Below are the code and all the weights of a small trained network. Each question names an input and a class and asks about switching units off, where a switched-off unit gives its printed mean instead of its output.

import numpy as np


def w(rows, s, z=0):
    codes = np.array(rows[::2]) - 128.0
    scale = np.full(codes.shape[1], s)
    scale[-1] = z or s
    return codes * scale


def norm(h):
    return h / np.sqrt((h * h).mean(-1, keepdims=True) + 1e-5)


def f(y):
    return y / 2 * (1 + np.tanh(0.7978845608 * (y + 0.044715 * y**3)))


def log_softmax(a):
    a = a - a.max(-1, keepdims=True)
    return a - np.log(np.exp(a).sum(-1, keepdims=True))


def net(x, mask):
    res = np.array(x, float).reshape(1, 8) / 4 @ E
    u = 0
    for l in range(2):
        y = f(norm(res) @ A[l][:, :-1].T + A[l][:, -1])
        res = res + np.where(mask[u : u + 6], y, B[l][:, -1]) @ B[l][:, :-1]
        u += 6
    return log_softmax(norm(res)[-1] @ U[:, :-1].T + U[:, -1])


A, B = {}, {}
E = w([
[117,126,138,137,123,137,131],'x0',
[123,136,133,107,110,133,115],'x1',
[155,144,99,134,135,115,138],'x2',
[147,159,179,76,95,71,255],'x3',
[129,133,121,152,119,130,134],'x4',
[111,127,122,105,144,115,125],'x5',
[146,242,222,147,205,103,96],'x6',
[118,129,115,126,145,118,140],'x7',
],0.006)
A[0] = w([
[98,5,14,109,70,138,142,21],'L0N1',
[138,86,157,138,100,165,122,59],'L0N2',
[118,83,139,107,67,75,213,18],'L0N3',
[137,23,47,98,67,178,154,11],'L0N4',
[125,96,127,116,103,139,158,17],'L0N5',
[105,29,25,160,127,158,1,4],'L0N6',
],0.0077,0.0027)
B[0] = w([
[170,210,220,175,112,37,29,246],'L0N1',
[141,169,83,154,31,130,133,126],'L0N2',
[109,85,66,72,101,191,189,185],'L0N3',
[158,176,190,169,179,3,104,222],'L0N4',
[194,99,145,71,72,169,175,130],'L0N5',
[110,89,36,65,114,255,232,254],'L0N6',
],0.0081,0.0079)
A[1] = w([
[153,139,125,24,66,148,254,156],'L1N1',
[156,99,69,96,150,214,75,27],'L1N2',
[157,73,126,182,3,57,52,126],'L1N3',
[75,116,81,69,134,81,116,105],'L1N4',
[132,120,130,84,82,173,159,79],'L1N5',
[138,70,132,91,89,83,231,2],'L1N6',
],0.0084,0.0014)
B[1] = w([
[81,78,102,158,100,192,82,255],'L1N1',
[131,85,117,101,62,96,173,190],'L1N2',
[117,158,170,130,190,127,106,195],'L1N3',
[159,175,181,177,135,155,181,132],'L1N4',
[47,248,173,97,150,191,228,160],'L1N5',
[165,114,74,103,135,112,171,190],'L1N6',
],0.013,0.0071)
U = w([
[172,184,191,165,167,11,19,245],'0',
[71,67,3,64,22,251,239,11],'1',
],0.0041,0.0013)

Each question gives the input, the list of numbers given to net, and the class t.
The units are the neurons (one row each of A and B). Each row of codes is followed by its name. A weight is (code - 128) times the scale printed after its matrix; where a second scale follows, it is the last column's (A, B and U).
mask holds one flag per neuron, layer by layer. A switched-off neuron (its flag False) gives its mean, the last column of its row in B, instead of its output. The means were averaged over made-up inputs and are rounded, as every weight is.
A unit's drop is (log p(t) with every unit on - log p(t) with that unit switched off) / (log p(t) with every unit on - log p(t) with every unit switched off).
unit that matters most: the unit with the biggest drop
top k neurons: the k neurons with the biggest drops, biggest first
k most important neurons of layer l: the k neurons of layer l with the biggest drops, biggest first
drop of u: that unit's drop, to one decimal
input [7,8,-2,3,-6,7,-3,3], class 0: top 2 neurons -> L0N6, L0N1
input [-4,1,-5,0,-6,8,-1,3], class 0: unit that matters most -> L0N6
input [-8,3,-7,-7,2,7,6,-8], class 1: top 2 neurons -> L0N1, L0N4
input [8,-8,-4,-7,-4,8,6,-6], class 1: 2 most important neurons of layer 1 -> L1N2, L1N3
input [5,-7,-5,5,-7,0,-6,8], class 0: top 3 neurons -> L0N6, L0N1, L0N4
input [-7,-8,1,-7,-1,-5,6,6], class 1: top 4 neurons -> L0N1, L0N4, L1N2, L1N3
input [5,-5,8,-4,1,0,-7,1], class 0: top 2 neurons -> L0N1, L0N4
input [-1,6,0,-5,-7,-5,3,-8], class 1: drop of L0N1 -> 0.1
input [-2,-2,-1,-2,-1,-2,-8,1], class 0: drop of L0N1 -> 1.0
input [3,-6,8,-5,7,-3,-8,-2], class 0: drop of L0N4 -> 0.4
